Below is a small trained network, with its code and all its weights. Each question gives an input and a target symbol and asks what happens when units are switched off, that is, made to give their printed mean instead of their output.

import numpy as np


def w(rows, s, z=0):
    codes = np.array(rows[::2]) - 128.0
    scale = np.full(codes.shape[1], s)
    scale[-1] = z or s
    return codes * scale


def norm(h):
    return h / np.sqrt((h * h).mean(-1, keepdims=True) + 1e-5)


def f(y):
    return y / 2 * (1 + np.tanh(0.7978845608 * (y + 0.044715 * y**3)))


def softmax(a):
    e = np.exp(a - a.max(-1, keepdims=True))
    return e / e.sum(-1, keepdims=True)


def log_softmax(a):
    a = a - a.max(-1, keepdims=True)
    return a - np.log(np.exp(a).sum(-1, keepdims=True))


def net(x, mask):
    ids = ['αεζθλμ'.index(c) for c in x.split()]
    T = len(ids)
    res = E[ids] + P[:T]
    r = norm(res)
    for j in range(3):
        rows = slice(2 * j, 2 * j + 2)
        q, k, v = (r @ M[0][rows].T for M in (Q, K, V))
        z = softmax(np.where(np.tri(T) > 0, q @ k.T / 2**0.5, -1e9)) @ v
        o = O[0][rows]
        res = res + np.where(mask[j], z, o[:, -1]) @ o[:, :-1]
    y = f(norm(res) @ A[0][:, :-1].T + A[0][:, -1])
    res = res + np.where(mask[3:15], y, B[0][:, -1]) @ B[0][:, :-1]
    return log_softmax(norm(res)[-1] @ U[:, :-1].T + U[:, -1])


Q, K, V, O, A, B = {}, {}, {}, {}, {}, {}
E = w([
[108,12,159,133,61,136,152],'α',
[98,38,168,132,174,125,113],'ε',
[72,96,11,115,108,226,135],'ζ',
[110,38,115,123,99,148,98],'θ',
[98,136,149,177,192,154,230],'λ',
[118,77,105,149,131,126,103],'μ',
],0.012)
P = w([
[210,254,114,127,138,148,83],'0',
[30,53,155,118,96,139,94],'1',
[195,52,100,75,124,170,159],'2',
[48,65,142,141,112,135,93],'3',
[171,53,79,72,143,99,154],'4',
[51,72,140,145,124,140,85],'5',
[163,52,80,75,134,68,144],'6',
[52,79,137,152,133,131,81],'7',
[158,53,79,78,130,45,137],'8',
[42,79,145,152,140,130,75],'9',
[159,54,78,87,116,30,130],'10',
[25,79,142,154,160,132,83],'11',
[164,50,85,100,79,26,119],'12',
],0.009)
Q[0] = w([
[204,117,169,102,131,120,137],'head 1',
[99,112,192,181,191,96,82],'head 1',
[8,144,135,171,121,171,75],'head 2',
[92,70,177,171,161,151,142],'head 2',
[234,138,97,102,115,98,143],'head 3',
[145,77,110,59,120,154,94],'head 3',
],0.013)
K[0] = w([
[116,145,119,108,245,130,90],'head 1',
[138,120,254,172,120,160,110],'head 1',
[139,239,65,145,63,180,106],'head 2',
[173,162,222,175,117,23,176],'head 2',
[34,40,38,53,76,115,226],'head 3',
[142,84,53,104,116,111,76],'head 3',
],0.0083)
V[0] = w([
[80,142,49,50,50,110,208],'head 1',
[64,105,128,52,142,125,132],'head 1',
[59,39,109,101,157,144,139],'head 2',
[193,111,254,192,157,96,147],'head 2',
[124,165,201,99,184,104,246],'head 3',
[64,126,112,148,8,141,226],'head 3',
],0.0095)
O[0] = w([
[94,145,218,106,130,163,249,149],'head 1',
[229,156,235,248,100,25,138,184],'head 1',
[153,79,66,93,188,156,2,185],'head 2',
[49,232,78,101,129,243,193,117],'head 2',
[119,9,235,67,84,103,159,2],'head 3',
[35,129,61,83,93,113,111,69],'head 3',
],0.0081,0.0078)
A[0] = w([
[110,166,86,109,118,127,52,95],'neuron 1',
[109,157,92,118,162,176,129,190],'neuron 2',
[129,145,106,125,117,197,139,34],'neuron 3',
[168,156,87,99,185,145,81,53],'neuron 4',
[179,117,189,159,114,6,100,99],'neuron 5',
[97,55,127,115,96,99,178,153],'neuron 6',
[178,161,159,58,131,156,161,162],'neuron 7',
[138,86,136,95,110,48,75,65],'neuron 8',
[174,172,150,144,97,167,191,25],'neuron 9',
[194,90,172,125,80,189,129,82],'neuron 10',
[156,216,93,128,192,224,115,2],'neuron 11',
[161,147,75,158,116,98,95,114],'neuron 12',
],0.014,0.0032)
B[0] = w([
[164,113,158,57,128,161,186,219],'neuron 1',
[174,112,116,131,113,206,172,200],'neuron 2',
[111,151,152,58,107,132,173,138],'neuron 3',
[108,183,156,158,48,168,188,246],'neuron 4',
[89,112,53,2,59,171,151,214],'neuron 5',
[149,171,164,129,201,75,41,173],'neuron 6',
[82,127,14,171,70,163,62,130],'neuron 7',
[167,133,89,27,142,97,78,198],'neuron 8',
[180,74,118,94,105,58,75,171],'neuron 9',
[147,147,129,147,249,207,153,157],'neuron 10',
[36,88,94,16,70,108,93,213],'neuron 11',
[76,107,197,166,192,139,112,255],'neuron 12',
],0.0089,0.0079)
U = w([
[117,162,148,54,56,178,195,117],'α',
[213,104,129,113,208,172,162,27],'ε',
[172,125,109,40,142,29,77,230],'ζ',
[90,121,119,178,121,93,91,107],'θ',
[100,106,254,88,116,81,147,67],'λ',
[216,157,140,118,67,56,192,253],'μ',
],0.0083,0.0019)

Each question gives the input, a string of symbols that net reads in full, and the target symbol t.
The units are the heads (2 rows each of Q, K, V and O) and the neurons (one row each of A and B). Each row of codes is followed by its name. A weight is (code - 128) times the scale printed after its matrix; where a second scale follows, it is the last column's (O, A, B and U).
mask holds one flag per unit, heads first, then neurons. A switched-off unit (its flag False) gives its mean, the last column of its rows in O or B, instead of its output. The means were averaged over made-up inputs and are rounded, as every weight is.
A unit's drop is (log p(t) with every unit on - log p(t) with that unit switched off) / (log p(t) with every unit on - log p(t) with every unit switched off).
The circuit of an input: a set's keep is (log p(t) with only the set's units on - log p(t) with every unit switched off) / (log p(t) with every unit on - log p(t) with every unit switched off). Starting from the 12 units with the biggest drops (on a tie, the unit counted first), units are removed one at a time, each time the one whose removal leaves the highest keep (on an exact tie, the one counted first), for as long as the keep stays at least 0.8.
circuit, biggest first: the units of the circuit, biggest drop first
unit that matters most: the unit with the biggest drop
k most important neurons: the k neurons with the biggest drops, biggest first
which heads matter: for each layer, one digit per head in row order, 1 if its drop is at least 0.15 and else 0, layers parted by /
input λ ζ ζ λ ζ θ, target λ: unit that matters most : head 3
input λ ε ε α α ζ, target λ: which heads matter : 011
input ζ λ ε ε θ λ, target ζ: which heads matter : 000
input μ ε λ α ζ λ α α ε μ α α, target μ: circuit, biggest first : [head 2; head 3; neuron 9]
input α ε θ ζ ζ, target ε: which heads matter : 110
input ε α ζ ζ ζ α α ζ ε μ, target ε: circuit, biggest first : [head 3; neuron 10]
input α α α, target ζ: circuit, biggest first : [head 3; neuron 6]
input ζ λ α λ θ μ θ ζ, target ζ: which heads matter : 010
input θ ζ α λ ε μ ε ζ ε μ, target θ: 2 most important neurons : [neuron 12; neuron 8]
input μ λ α θ θ α ζ α μ ε, target μ: circuit, biggest first : [head 2; head 3; neuron 12]
input θ α ε ζ α ε α α ζ α θ, target ε: 2 most important neurons : [neuron 5; neuron 11]
input θ μ λ ε ε ζ, target θ: 4 most important neurons : [neuron 5; neuron 11; neuron 12; neuron 1]
input ζ ε μ, target α: 2 most important neurons : [neuron 4; neuron 11]
input μ λ ε α ε θ ζ ζ ζ, target ζ: circuit, biggest first : [head 2]
input θ μ α λ ζ α α α ζ, target ε: 2 most important neurons : [neuron 11; neuron 5]
input ζ ε ζ α ζ ζ α α, target ζ: circuit, biggest first : [head 2; neuron 8]
input ζ μ ζ ζ ζ μ ε, target α: 3 most important neurons : [neuron 4; neuron 1; neuron 6]
input ζ ε α ζ α α θ μ λ, target α: circuit, biggest first : [head 2; neuron 4]
input ζ ζ λ ε θ λ θ λ ζ λ, target ζ: which heads matter : 001
input α ζ α, target ε: circuit, biggest first : [neuron 10]
input μ ζ α α α α α λ ζ ε λ ζ, target μ: which heads matter : 110
